Here is a tiny trained network, its code and every weight. The questions are about switching its units off for an input and a class, where a switched-off unit gives its printed mean instead of its output.

import numpy as np


def w(rows, s, z=0):
    codes = np.array(rows[::2]) - 128.0
    scale = np.full(codes.shape[1], s)
    scale[-1] = z or s
    return codes * scale


def f(y):
    return np.maximum(y, 0)


def log_softmax(a):
    a = a - a.max(-1, keepdims=True)
    return a - np.log(np.exp(a).sum(-1, keepdims=True))


def net(x, mask):
    res = np.array(x, float).reshape(1, 4) / 4 @ E
    y = f(res @ A[0][:, :-1].T + A[0][:, -1])
    res = res + np.where(mask, y, B[0][:, -1]) @ B[0][:, :-1]
    return log_softmax(res[-1] @ U[:, :-1].T + U[:, -1])


A, B = {}, {}
E = w([
[104,113,79,154,134,115,139,29,115,211],'x0',
[137,120,164,107,151,104,21,187,100,219],'x1',
[130,159,10,79,142,123,156,174,201,162],'x2',
[124,128,127,129,127,127,126,127,130,127],'x3',
],0.013)
A[0] = w([
[128,127,86,117,136,121,129,238,150,74,134],'neuron 1',
[120,129,229,139,119,134,114,161,102,54,194],'neuron 2',
[129,130,76,137,122,130,173,86,153,109,160],'neuron 3',
[121,127,54,123,128,122,90,122,138,249,62],'neuron 4',
[127,116,160,132,133,121,66,199,117,229,140],'neuron 5',
[125,116,197,149,125,127,111,6,97,154,142],'neuron 6',
[130,152,124,116,121,143,128,206,148,92,159],'neuron 7',
[123,123,176,138,125,129,145,120,120,11,254],'neuron 8',
],0.022,0.0089)
B[0] = w([
[146,98,128,141,84,136,140,231,72,149,210],'neuron 1',
[146,128,115,92,177,121,57,47,237,80,243],'neuron 2',
[121,106,27,109,153,121,118,91,114,95,202],'neuron 3',
[91,186,137,141,119,142,203,129,233,100,225],'neuron 4',
[139,172,209,107,126,125,41,160,151,160,251],'neuron 5',
[81,177,161,139,111,132,140,130,3,186,252],'neuron 6',
[160,86,131,119,116,121,136,208,96,151,196],'neuron 7',
[166,78,216,195,116,130,210,97,172,127,237],'neuron 8',
],0.024,0.03)
U = w([
[135,144,206,154,123,155,181,85,241,83,227],'0',
[94,107,145,178,120,142,190,32,9,137,136],'1',
[195,104,202,65,191,89,3,72,170,107,79],'2',
[76,196,195,88,109,143,70,103,73,186,98],'3',
[174,41,94,135,80,126,189,157,67,101,130],'4',
[79,134,13,77,150,138,169,71,147,51,128],'5',
[152,136,157,56,70,131,76,214,134,155,4],'6',
],0.0066,0.0037)

Each question gives the input, the list of numbers given to net, and the class t.
The units are the neurons (one row each of A and B). Each row of codes is followed by its name. A weight is (code - 128) times the scale printed after its matrix; where a second scale follows, it is the last column's (A, B and U).
mask holds one flag per neuron, in row order. A switched-off neuron (its flag False) gives its mean, the last column of its row in B, instead of its output. The means were averaged over made-up inputs and are rounded, as every weight is.
A unit's drop is (log p(t) with every unit on - log p(t) with that unit switched off) / (log p(t) with every unit on - log p(t) with every unit switched off).
The circuit of an input: a set's keep is (log p(t) with only the set's units on - log p(t) with every unit switched off) / (log p(t) with every unit on - log p(t) with every unit switched off). Starting from all 8 units, units are removed one at a time, each time the one whose removal leaves the highest keep (on an exact tie, the one counted first), for as long as the keep stays at least 0.8.
units of the circuit, in order: the units of the circuit, biggest drop first
most important unit: the unit with the biggest drop
top k neurons: the k neurons with the biggest drops, biggest first
drop when u is switched off: that unit's drop, to one decimal
input [-4,4,1,-5], class 6: units of the circuit, in order -> [neuron 1]
input [6,-1,3,-3], class 5: units of the circuit, in order -> [neuron 8; neuron 5]
input [1,0,6,2], class 5: units of the circuit, in order -> [neuron 8; neuron 5]
input [3,-4,1,8], class 5: units of the circuit, in order -> [neuron 3; neuron 5]
input [1,0,-7,-1], class 1: units of the circuit, in order -> [neuron 6; neuron 5]
input [5,4,0,0], class 3: top 3 neurons -> [neuron 8; neuron 2; neuron 5]
input [7,1,-4,5], class 3: top 2 neurons -> [neuron 8; neuron 3]
input [-1,-7,1,6], class 4: top 3 neurons -> [neuron 2; neuron 4; neuron 6]
input [-3,2,-6,-3], class 2: top 2 neurons -> [neuron 2; neuron 4]
input [6,-6,1,7], class 5: top 2 neurons -> [neuron 3; neuron 8]
input [7,1,-3,-3], class 3: top 2 neurons -> [neuron 8; neuron 3]
input [-7,3,1,7], class 6: top 2 neurons -> [neuron 1; neuron 7]
input [2,1,0,-3], class 3: top 2 neurons -> [neuron 8; neuron 2]
input [-3,2,-7,8], class 2: units of the circuit, in order -> [neuron 2]
input [-5,1,4,8], class 6: top 2 neurons -> [neuron 8; neuron 3]
input [7,4,-1,8], class 3: top 2 neurons -> [neuron 6; neuron 8]
input [-3,1,6,5], class 6: drop when neuron 8 is switched off -> 0.6
input [-5,-1,4,7], class 4: drop when neuron 5 is switched off -> 0.4
input [5,-1,8,-4], class 5: top 2 neurons -> [neuron 3; neuron 8]
input [-5,-2,4,-1], class 4: most important unit -> neuron 5
input [6,-2,-6,-3], class 1: drop when neuron 5 is switched off -> 0.3
input [-3,1,6,-8], class 6: drop when neuron 8 is switched off -> 0.5
